Below are the code and all the weights of a small trained network. Each question names an input and a class and asks about switching units off, where a switched-off unit gives its printed mean instead of its output.

import numpy as np


def w(rows, s, z=0):
    codes = np.array(rows[::2]) - 128.0
    scale = np.full(codes.shape[1], s)
    scale[-1] = z or s
    return codes * scale


def f(y):
    return y / 2 * (1 + np.tanh(0.7978845608 * (y + 0.044715 * y**3)))


def log_softmax(a):
    a = a - a.max(-1, keepdims=True)
    return a - np.log(np.exp(a).sum(-1, keepdims=True))


def net(x, mask):
    res = np.array(x, float).reshape(1, 5) / 4 @ E
    y = f(res @ A[0][:, :-1].T + A[0][:, -1])
    res = res + np.where(mask, y, B[0][:, -1]) @ B[0][:, :-1]
    return log_softmax(res[-1] @ U[:, :-1].T + U[:, -1])


A, B = {}, {}
E = w([
[206,103,219,75,68,110,212],'x0',
[127,126,129,132,129,125,129],'x1',
[127,232,198,133,167,71,114],'x2',
[208,182,60,203,170,152,214],'x3',
[160,161,86,166,2,83,86],'x4',
],0.0095)
A[0] = w([
[220,101,163,139,111,107,211,94],'n1',
[109,27,70,126,46,160,157,41],'n2',
[28,54,196,54,81,73,50,63],'n3',
[94,105,156,80,207,158,173,111],'n4',
[112,36,77,100,83,167,135,26],'n5',
[1,160,29,138,186,167,15,112],'n6',
[106,49,151,116,191,171,159,144],'n7',
[106,136,185,88,207,186,149,49],'n8',
[184,101,181,71,78,123,174,100],'n9',
[136,35,88,127,77,204,130,67],'n10',
[140,250,206,119,146,31,119,51],'n11',
[126,138,108,139,5,85,62,98],'n12',
[85,80,229,68,219,215,138,57],'n13',
[94,111,195,88,95,76,61,131],'n14',
[131,26,67,119,86,182,149,69],'n15',
[186,99,180,78,94,115,182,61],'n16',
[173,80,228,90,67,98,177,127],'n17',
[163,163,73,146,72,78,132,63],'n18',
[163,91,209,45,88,101,182,142],'n19',
[87,220,183,178,152,83,98,21],'n20',
[8,61,210,25,82,135,25,50],'n21',
[40,137,78,213,154,134,31,39],'n22',
[164,112,170,76,105,107,146,5],'n23',
[131,145,93,132,4,93,93,88],'n24',
[80,75,74,124,130,195,144,83],'n25',
[229,176,80,239,117,99,187,107],'n26',
[158,144,119,160,52,76,62,91],'n27',
[101,235,188,114,130,46,118,38],'n28',
[166,147,134,164,27,71,84,67],'n29',
[120,192,198,147,147,73,113,69],'n30',
[210,163,81,199,229,182,243,15],'n31',
],0.0084,0.002)
B[0] = w([
[160,222,56,200,101,87,73,188],'n1',
[233,97,188,24,209,191,25,189],'n2',
[86,167,53,68,3,208,221,235],'n3',
[70,48,214,143,170,83,153,184],'n4',
[236,123,179,53,180,199,59,175],'n5',
[128,222,28,248,157,22,80,237],'n6',
[86,67,221,144,189,109,148,183],'n7',
[49,59,220,130,205,85,149,180],'n8',
[134,203,82,215,140,70,88,193],'n9',
[218,145,158,80,170,203,39,183],'n10',
[235,103,171,55,165,243,30,207],'n11',
[39,17,237,135,187,50,199,203],'n12',
[12,53,235,169,202,60,174,214],'n13',
[113,137,84,77,51,207,186,199],'n14',
[239,114,145,90,156,213,56,187],'n15',
[161,186,86,215,142,46,103,186],'n16',
[167,213,47,230,123,47,99,217],'n17',
[45,52,171,130,135,100,196,166],'n18',
[121,216,44,196,123,43,84,214],'n19',
[242,128,157,90,180,192,38,181],'n20',
[52,190,43,68,13,219,220,251],'n21',
[164,229,39,213,115,41,85,202],'n22',
[153,191,87,161,120,104,98,160],'n23',
[41,19,204,136,214,51,180,196],'n24',
[186,128,158,113,143,97,78,167],'n25',
[50,116,101,77,42,205,228,211],'n26',
[73,77,194,149,163,112,169,183],'n27',
[238,99,188,42,181,218,26,192],'n28',
[39,36,200,135,193,43,170,192],'n29',
[200,126,141,67,161,179,74,175],'n30',
[31,160,81,32,3,197,241,229],'n31',
],0.0072,0.012)
U = w([
[69,156,43,65,13,210,230,231],'0',
[147,212,18,241,145,13,54,2],'1',
[42,30,222,142,202,54,173,58],'2',
[248,116,156,46,177,219,9,126],'3',
],0.012,0.0031)

Each question gives the input, the list of numbers given to net, and the class t.
The units are the neurons (one row each of A and B). Each row of codes is followed by its name. A weight is (code - 128) times the scale printed after its matrix; where a second scale follows, it is the last column's (A, B and U).
mask holds one flag per neuron, in row order. A switched-off neuron (its flag False) gives its mean, the last column of its row in B, instead of its output. The means were averaged over made-up inputs and are rounded, as every weight is.
A unit's drop is (log p(t) with every unit on - log p(t) with that unit switched off) / (log p(t) with every unit on - log p(t) with every unit switched off).
The circuit of an input: a set's keep is (log p(t) with only the set's units on - log p(t) with every unit switched off) / (log p(t) with every unit on - log p(t) with every unit switched off). Starting from the 12 units with the biggest drops (on a tie, the unit counted first), units are removed one at a time, each time the one whose removal leaves the highest keep (on an exact tie, the one counted first), for as long as the keep stays at least 0.8.
units of the circuit, in order: the units of the circuit, biggest drop first
most important unit: the unit with the biggest drop
top k neurons: the k neurons with the biggest drops, biggest first
drop of u: that unit's drop, to one decimal
input [-6,7,1,-6,8], class 2: most important unit : n12
input [6,-5,6,-2,3], class 1: top 4 neurons : n17; n19; n9; n16
input [4,7,4,7,8], class 2: top 4 neurons : n29; n21; n24; n3
input [7,7,7,-7,-2], class 0: top 2 neurons : n21; n3
input [-8,3,4,-7,-4], class 1: top 4 neurons : n6; n22; n31; n26
input [7,5,-1,-6,6], class 1: top 3 neurons : n17; n19; n9
input [-5,-1,-2,0,6], class 2: top 2 neurons : n12; n24
input [-3,-8,6,5,-6], class 2: top 3 neurons : n21; n8; n3
input [-8,-3,8,-5,-6], class 1: top 2 neurons : n6; n22
input [0,-5,-3,2,0], class 3: top 2 neurons : n21; n3
input [-3,-4,-6,-4,7], class 2: top 2 neurons : n12; n24
input [-5,-6,6,7,4], class 0: top 2 neurons : n26; n31
input [6,8,7,3,-5], class 3: top 3 neurons : n11; n28; n6
input [4,2,-3,0,5], class 2: units of the circuit, in order : n24
input [-1,-4,7,-1,8], class 2: top 2 neurons : n12; n29
input [4,-6,-2,2,5], class 2: top 2 neurons : n6; n24
input [-3,-4,8,-5,-6], class 3: drop of n11 : 0.1
input [-6,1,8,-2,0], class 3: drop of n28 : 0.1
input [6,7,-3,-5,-5], class 1: drop of n31 : 0.2
input [-5,-7,5,6,-4], class 0: units of the circuit, in order : n31
input [3,5,7,8,6], class 0: drop of n26 : 2.4
